Facts:
stodal γ [plito]
treflu γ [muno]
nizel γ [sukor]
ruru γ [grumok]
troflam γ [kofli]
pabi γ [steduk, zeken, sukor]
dukim γ [faflir]
vepi γ [dokela, trekur, grumok, braplor]
grasti γ [kofli]
pezo γ [dokela, zadopler]
klamek γ [dokela]
trafan γ [bigis]
tinil γ [dokela, zadopler]
dunis γ [dokela, sugreta]
pitriplin γ [foga, sigregrir]
skedran γ [trogrosam]
drudo γ [kofli]
flodil γ [trekur]
faflir γ [kofli]
babrin γ [pezo, dokela, febon]
flizer γ [drinam]
kofli γ [dokela]
brokek γ [kleflomam]
mebra γ [gratil]
dazuk γ [plito]
klinil γ [kaves]
pladru γ [dokela]
bupli γ [sukor, skavem]
skadron γ [dokela, braplor]
batruk γ [koner, stodal, bekan]
merol γ [zapun]
brobok γ [pladru]
faditro γ [dokela, brobe]
nebrin γ [klamek, dokela, skavem]
soplan γ [klamek]
fleklem γ [dokela]
gribanis γ [dokela]
flunisam γ [braplor]
todan γ [soplan]
brinil γ [pabi]
ferol γ [foga]
sukor γ [dokela]
gifa γ [ligon, tritibi, gratil]
ruplun γ [dokela]
klotal γ [trekur]
vufis γ [sukor, mazo]
kikla γ [stodal]
pludrin γ [soplan]
steklor γ [nizel, trazer]
maplin γ [nebrin]
vukarom γ [stodal]
trekur γ [kofli]
sugreta γ [dokela, stodal]
klaskonu γ [trogrosam, dokela]
plufli γ [grasti]
zibrir γ [tegrem]
gragron γ [stodal]
mezus γ [plito]
klabrak γ [dokela]
zapun γ [klamek]
ligon γ [zeken]
troke γ [skivus]
plibrer γ [nebrin]
kodistu γ [trazer]
sabol γ [trekur, skadrin]
masale γ [braplor]
tegrem γ [trekur, zadopler]
steduk γ [kofli, soplan, skavem]
graklis γ [dukim]
febon γ [dokela, soplan, zadopler]
koner γ [kofli, plito, gregatrem]
zirom γ [muno, dokela]
tadru γ [dokela, grumok]
zeken γ [dokela]
kostodon γ [skivus]
tritibi γ [sukor]
mogrem γ [kofli]
kleflomam γ [trogrosam, klaskonu]
kifi γ [klotal]
kaves γ [floke]
λ (each to the one after it):
skivus λ vufis λ pladru λ ferol λ zeken λ fleklem λ fliklak λ klabrak λ brokek
klamek λ geska λ bupli λ gitruklel λ foga λ bigis λ graklis λ brobok
muno λ sabol
klinil λ todan λ kostodon
batruk λ beplas λ tinil λ saskan
sukor λ gregatrem λ ruru λ gifa λ kikla λ vukarom
floke λ flodil λ ruplun λ plito λ pezo
nesun λ treflu λ merol λ sigregrir
gragron λ kofli λ pitriplin λ skedran
mezus λ trekur λ drigra
zadopler λ maplin λ plufli λ trazer λ pabi
masale λ steduk λ troflam λ zibrir
febon λ faditro λ steklor λ braplor
koner λ faflir λ kodistu
tritibi λ mogrem λ babrin λ trafan λ troke λ zapun λ flizer λ trogrosam
kifi λ ligon λ stodal λ drudo λ brobe λ skavem
kaves λ flunisam λ brinil λ planakle λ dozan

Known rows:
bupli: 7  8  3  -2  1  -18  -1  1  8  13  -13  -7  0  -2  3  -10  -2  -2  18  -11  -8  7  7  9  -11  -8  4  -5  8  -1  -2  16  4  -4  5  -3
bigis: -1  3  -18  -2  11  8  7  -9  9  11  -11  -9  -2  -1  -10  -8  18  -11  12  -5  0  4  -9  10  -17  13  -10  -5  -1  4  3  10  4  -5  8  3
merol: 3  3  -2  2  0  -6  2  -1  5  9  -17  -4  -7  -5  1  -8  2  -7  14  -8  -2  6  9  11  -15  8  -3  0  14  -1  2  16  6  -5  1  0
troflam: 18  5  0  1  16  -4  6  1  9  4  -20  3  9  -7  4  -11  9  -5  15  -20  3  -2  24  -2  -12  13  -5  5  10  -7  4  10  4  -6  2  8
nizel: 3  10  -1  -10  2  -18  -1  0  12  14  -8  -7  4  -1  8  -9  3  1  21  -10  -12  4  6  10  -11  -18  8  -7  0  2  -4  18  3  -3  9  -5
fleklem: 12  3  -17  5  12  -6  8  -10  13  4  -29  -8  2  -2  -7  2  26  -15  10  -3  -1  13  -15  10  -10  -1  3  -4  -4  6  6  4  7  -14  8  -10
ferol: -2  5  -14  -1  13  10  3  -1  9  11  -21  -5  5  -5  1  -12  7  -5  13  -8  1  5  -4  13  -22  13  1  0  8  2  2  15  4  -6  3  -1
mogrem: 14  3  0  -8  4  -5  6  3  13  3  -21  8  5  -8  9  -5  14  1  12  -16  -2  -6  33  1  -9  12  -4  9  9  -5  2  10  1  -8  4  14
zadopler: -9  0  -11  -3  -20  -10  4  1  9  -1  -8  3  -9  -7  13  -4  10  -3  13  -5  -6  -2  24  15  -16  6  2  5  9  2  5  21  7  -5  2  -3
gitruklel: -2  5  -14  -1  12  11  3  -1  9  11  -21  -5  4  -5  0  -12  7  -5  13  -8  1  5  -4  13  -22  13  1  0  8  2  3  15  4  -5  2  -2
todan: 4  0  -5  -8  -16  -12  2  -1  6  13  -16  4  -14  -6  10  -7  6  -1  11  -2  -9  6  14  12  -7  7  -4  8  15  2  1  16  4  -9  2  13
brobok: -7  1  -18  -10  10  -3  7  -12  8  9  -22  -8  23  -1  0  -6  26  -18  14  -2  -12  7  -19  6  -12  10  -12  -3  2  -3  -1  17  3  -2  14  -5
vufis: 1  6  5  -11  -8  -18  0  3  13  10  -12  -4  -5  -4  7  -3  3  5  16  -7  -13  2  18  13  -10  -7  4  -2  6  2  -3  18  2  -5  6  1
foga: -1  4  -21  0  13  21  6  -6  10  11  -17  -10  -3  -2  -6  -12  12  -6  12  -6  -1  3  1  12  -12  9  -7  -1  6  2  3  17  4  -5  5  -11
drudo: 15  7  -13  -3  27  10  6  0  11  9  -24  4  18  -7  8  -16  14  -5  14  -18  6  -1  8  0  -17  14  0  8  6  -4  4  8  3  -8  4  9
brokek: -10  0  -21  -18  10  -5  7  -14  11  8  -26  -5  25  1  -1  -9  22  -22  17  -1  -5  11  -14  9  -15  9  -16  -4  4  -5  -2  14  3  -3  17  -3
trafan: -1  5  -14  -1  14  9  3  -1  9  11  -21  -5  5  -5  1  -12  8  -5  13  -8  1  6  -5  12  -22  12  1  1  8  2  3  15  5  -6  2  -2
dazuk: 2  4  -2  0  1  11  4  -1  5  9  -17  0  9  -5  1  -3  22  -6  14  -7  -6  3  18  13  -21  -3  -4  -2  10  3  3  20  4  -2  3  5
pezo: 6  5  -22  7  17  3  5  -9  14  5  -31  -9  -2  -3  -1  -5  20  -9  10  -3  -2  12  -5  10  -7  -6  2  2  4  6  7  13  8  -13  5  -23

Rows:
No name comes twice in this set of rows, the named rows included.
1  6  -8  2  12  22  3  0  5  12  -21  -3  14  -6  -2  -8  17  -6  13  -9  -2  5  5  14  -27  5  0  -1  9  4  4  18  4  -2  1  3 | plito
8  3  -8  3  -1  -9  4  -2  12  2  -30  -3  3  -5  3  2  16  -8  11  -5  -4  8  7  14  -13  -4  7  0  6  3  4  13  7  -10  4  -14 | dunis
13  0  -13  -1  -10  -12  3  -3  6  11  -25  0  -5  -4  8  -6  9  -10  10  -2  -7  12  -2  12  -5  0  6  5  9  4  2  14  7  -12  3  -1 | nebrin
17  4  -9  -5  15  3  8  0  11  4  -18  6  13  -7  9  -11  17  -4  14  -18  2  -4  24  -2  -10  14  -5  8  6  -6  4  9  2  -8  6  11 | grasti
11  3  -1  4  2  -2  3  -4  8  3  -31  2  10  -6  3  5  28  -9  14  -3  -3  11  14  15  -19  -18  4  -3  8  7  5  16  7  -8  2  -9 | sugreta
4  -2  -15  0  -25  -23  4  -1  8  0  -17  7  -10  -7  18  -2  12  -8  10  -2  -8  7  18  15  -8  -4  10  9  9  5  6  17  10  -12  2  -5 | febon
8  1  -24  -3  1  0  6  -12  2  20  -11  -3  -9  -1  -2  -13  16  -14  12  1  -2  13  -18  7  -8  8  -11  2  4  5  4  9  6  -11  7  16 | zapun
5  7  -11  1  20  24  4  -9  5  13  -20  -2  10  -3  -3  -7  31  -7  17  -3  1  8  13  12  -20  -19  -11  -4  9  8  5  20  4  -4  4  -3 | kikla
8  3  -2  8  1  -14  3  -1  9  3  -28  -5  -2  -5  0  -1  7  -9  11  -7  -3  10  6  12  -13  2  5  0  11  0  4  13  8  -9  1  -12 | babrin
10  -2  -18  -5  -16  -9  2  -5  -1  20  -14  5  -12  -4  11  -15  5  -10  11  1  -6  14  -2  9  -3  6  -5  10  15  3  2  15  7  -12  3  16 | soplan
5  6  -9  0  16  13  5  -12  3  13  -15  -2  12  -2  -8  -3  37  -11  17  -2  1  9  2  11  -25  -14  -14  -8  2  8  6  13  4  -4  7  10 | vukarom
13  -3  -14  1  -31  -22  4  1  8  -1  -24  7  -8  -7  17  1  13  -10  9  -1  -7  10  16  17  -4  -7  17  8  7  5  4  15  10  -15  2  -10 | klamek
-7  6  -10  6  6  -14  5  -4  14  0  -22  -5  0  -7  4  -1  17  -5  9  -5  -9  4  4  8  -14  3  1  4  7  3  7  17  8  -9  3  -11 | vepi
1  1  0  -4  -17  1  3  1  3  2  -11  11  5  -7  13  1  26  -4  18  -4  -3  1  38  19  -26  -18  0  -1  11  7  5  23  5  -2  2  4 | gragron
1  8  -2  -4  19  -21  6  -3  17  -1  -17  9  3  -10  15  -7  20  4  13  -15  -4  -6  33  -6  -12  8  -12  14  11  -5  7  11  3  -10  4  13 | trekur

Now the same things, written a new way:
Known rows:
zeken: 2  -15  -11  3  -5  -1  -18  0  -3  -1  2  -4  -1  -11  4  4  13  5  6  -9  -8  -3  0  -4  -5  -2  -4  -1  -1  -1  7  -15  -19  -9  1  12  0  -2  5  -3  -3  2  9  6  -7
kofli: -3  5  -14  -6  -9  -1  0  -8  -2  -5  -26  -1  9  -11  9  -5  7  2  -3  11  11  -1  7  8  6  -6  -1  -3  12  18  -6  4  6  4  15  -10  -4  -3  -5  2  -4  -2  26  -4  2
dunis: -3  -8  -4  -1  4  2  -4  4  -4  -1  3  -3  -8  11  -2  6  -9  4  4  2  3  -2  12  1  1  3  -2  -14  3  -15  8  0  0  -4  -2  2  1  4  -2  4  5  2  -7  3  2
gribanis: -5  -3  -6  -3  1  2  -9  4  -3  -1  -9  -2  -9  13  -2  5  -4  6  6  -3  4  -3  7  -4  2  -1  2  -6  2  -10  11  -5  -4  -2  -3  4  -3  1  -3  5  2  3  -6  4  0
flizer: 11  -2  -10  1  -3  3  8  3  3  0  19  5  9  -12  -2  -4  -17  -5  -10  -27  -19  4  -12  8  -1  -7  -4  1  -7  -9  -3  -6  -19  -3  -28  6  5  -5  10  -5  -1  -7  -14  3  2
soplan: -3  -6  -4  -4  -5  5  2  -9  -1  -5  -21  2  -10  -5  17  4  10  1  6  -13  -3  -6  -1  -4  4  -4  2  -1  -2  10  0  -13  -7  7  6  -1  -9  -3  -3  0  -7  -1  10  1  -1
kifi: -10  18  11  -5  -3  -8  4  0  2  10  2  -2  12  9  -8  0  -3  -2  2  22  8  8  -2  4  7  -6  6  8  8  5  -4  11  12  -2  0  -10  -8  5  0  5  2  -5  -2  -7  -1
trekur: -8  19  -10  -9  -13  -7  -1  -6  3  -1  -8  4  7  -5  -2  -6  6  8  -2  14  11  3  0  6  7  -4  3  5  11  13  9  3  7  -4  10  -5  -3  -3  -5  4  0  1  21  -8  4
mogrem: -3  5  -9  -6  -6  0  3  -1  1  0  -20  -2  17  2  2  0  -11  5  -4  17  11  3  12  3  -3  -1  -2  -3  11  3  -1  14  5  9  4  -8  -8  4  -5  3  1  -8  6  -6  1
zirom: -4  -2  0  -3  3  1  -7  5  -2  0  -2  -1  -7  12  -5  6  -6  4  4  1  2  -1  6  -4  0  1  2  -3  1  -12  10  -1  -4  -2  -6  4  -2  2  -2  4  4  2  -10  2  0
maplin: -4  0  1  -6  1  4  2  1  -1  -2  -16  -1  -12  4  5  5  0  2  -2  -3  8  -4  12  -9  -2  1  -1  4  6  0  3  5  1  14  -3  1  -11  2  -2  5  0  -5  -4  2  0
brinil: -2  -3  -1  6  8  2  -10  -5  -4  1  -5  -1  7  2  -2  3  -5  4  -5  16  4  -4  -1  -16  -11  -4  -7  -3  3  -2  -8  -1  -5  3  7  5  -4  1  -3  1  -2  -1  -2  0  -2
brobok: 7  -4  1  -4  -1  6  -3  9  -4  -1  13  0  2  0  -3  -1  -20  11  -1  -40  -23  -5  1  -2  6  -14  4  -19  -5  -22  7  -10  -25  -11  -34  7  1  -4  0  0  -1  -3  -7  4  2
kostodon: 6  7  3  7  9  -3  3  1  7  -2  4  9  8  8  -7  -1  -7  -3  -8  1  2  4  -12  -7  -4  5  -1  12  -6  2  -7  9  9  7  1  -1  5  0  -1  -6  -1  2  -11  -4  1
kodistu: 2  3  3  11  10  -1  -5  -3  0  4  9  2  0  0  -10  -1  0  1  -9  19  3  1  -8  -15  -12  -1  -6  5  0  -1  -9  6  1  1  4  6  2  0  0  -2  -2  1  -5  0  -1
dokela: -5  -2  -16  -5  -4  0  -10  -9  -6  -10  -19  0  -29  -7  10  -4  31  -2  7  -10  4  -9  -1  4  14  -6  5  -4  1  17  5  -22  -4  -9  18  -1  1  -11  -2  3  -6  14  29  8  0
trogrosam: 14  -4  -12  6  0  8  -10  15  -3  -12  -13  1  -8  -7  -7  -9  -4  -2  -5  -56  -21  -4  -10  8  14  -19  9  -6  -13  -2  5  -11  -18  -12  -24  -4  6  -15  1  -6  -8  6  8  9  0
skavem: 4  -16  2  0  -13  3  -6  -11  -6  -5  -16  1  -2  -22  14  1  5  3  5  -31  -16  -4  -3  0  -2  -6  -7  -3  -3  12  0  -29  -29  -7  3  -2  -6  -10  7  -1  -7  -6  12  8  -2
grumok: -7  8  -8  -4  -3  -5  -6  -3  -1  -2  4  2  -13  -2  -2  -4  13  3  4  -3  2  -1  -5  3  9  -3  4  0  3  7  10  -12  -1  -12  7  3  3  -6  -1  1  -1  9  15  0  3

Rows:
No name comes twice in this set of rows, the named rows included.
0  -3  3  -3  0  0  13  -2  -8  4  0  -12  14  5  4  0  -5  -7  0  21  10  3  11  14  5  2  -1  -13  9  3  -19  16  18  4  7  -17  2  10  -1  6  3  -7  0  -2  -2 | koner
-2  5  2  2  2  3  -6  2  -5  3  -1  -6  -15  -5  -11  -4  13  2  -8  12  12  -3  9  -12  -7  -4  -4  7  10  9  -7  6  1  3  4  5  -6  -1  0  5  2  -1  6  5  -2 | ligon
-6  14  -2  -7  0  -5  -2  5  4  2  9  2  -8  9  -12  -2  -3  6  -3  9  12  2  7  -2  1  2  2  5  9  0  10  8  8  -3  -3  4  -1  1  -1  6  5  1  -2  -3  4 | flunisam
-4  12  -4  -4  -9  -6  1  -6  4  3  2  6  14  -6  0  -4  0  3  0  6  0  4  -7  6  5  -4  3  5  3  8  5  -2  2  -7  6  -4  -1  -2  -1  -1  -2  1  11  -6  3 | skadrin
-7  5  0  -1  -9  -4  -7  -4  3  -2  5  4  -13  -6  -1  -4  14  1  8  0  -6  -2  -8  6  4  3  6  0  -7  -3  23  -16  -2  -14  13  7  6  -6  -1  -3  0  17  19  0  4 | braplor
2  1  10  6  4  0  -7  1  -3  6  11  -4  -1  -5  -13  -3  7  0  -5  10  0  0  -1  -9  -11  -4  -5  7  1  0  -6  4  -3  -3  -2  6  -1  0  4  0  2  -2  -3  3  -4 | mebra
3  -4  -5  10  3  3  -12  14  4  -6  -22  1  0  12  -10  1  -9  -4  2  -12  0  1  -3  6  -4  3  7  5  -15  -20  20  2  -1  0  1  0  2  -2  -3  -8  2  11  -7  7  -1 | skedran
5  -1  -10  -3  -3  1  12  -4  -4  -4  -5  -4  5  -8  5  -7  4  -3  -6  14  8  -1  13  12  4  5  -5  -9  10  12  -14  14  16  5  11  -9  6  2  -3  1  0  -1  15  -5  2 | gregatrem
-7  2  19  5  7  0  -6  -1  -8  9  5  -12  -12  -4  -11  -3  21  -6  -1  20  10  -1  1  -11  -4  -10  -1  9  8  10  -22  4  4  0  4  -3  -11  3  4  6  2  -5  3  7  -8 | tritibi
3  -12  -17  -1  -7  -2  -13  2  2  -5  -1  1  -7  -3  6  3  11  3  9  -17  -8  -2  -2  3  3  4  1  -1  -6  1  14  -15  -14  -10  -1  9  5  -4  3  -3  -2  6  6  3  -3 | brobe
8  -3  -20  -2  -9  5  1  -1  0  -1  2  2  30  -15  1  -3  -29  -2  -9  -21  -19  5  -7  13  -1  -13  -4  -8  -5  -11  -2  -6  -26  -3  -20  0  0  -3  4  -4  -4  -12  -5  2  0 | graklis

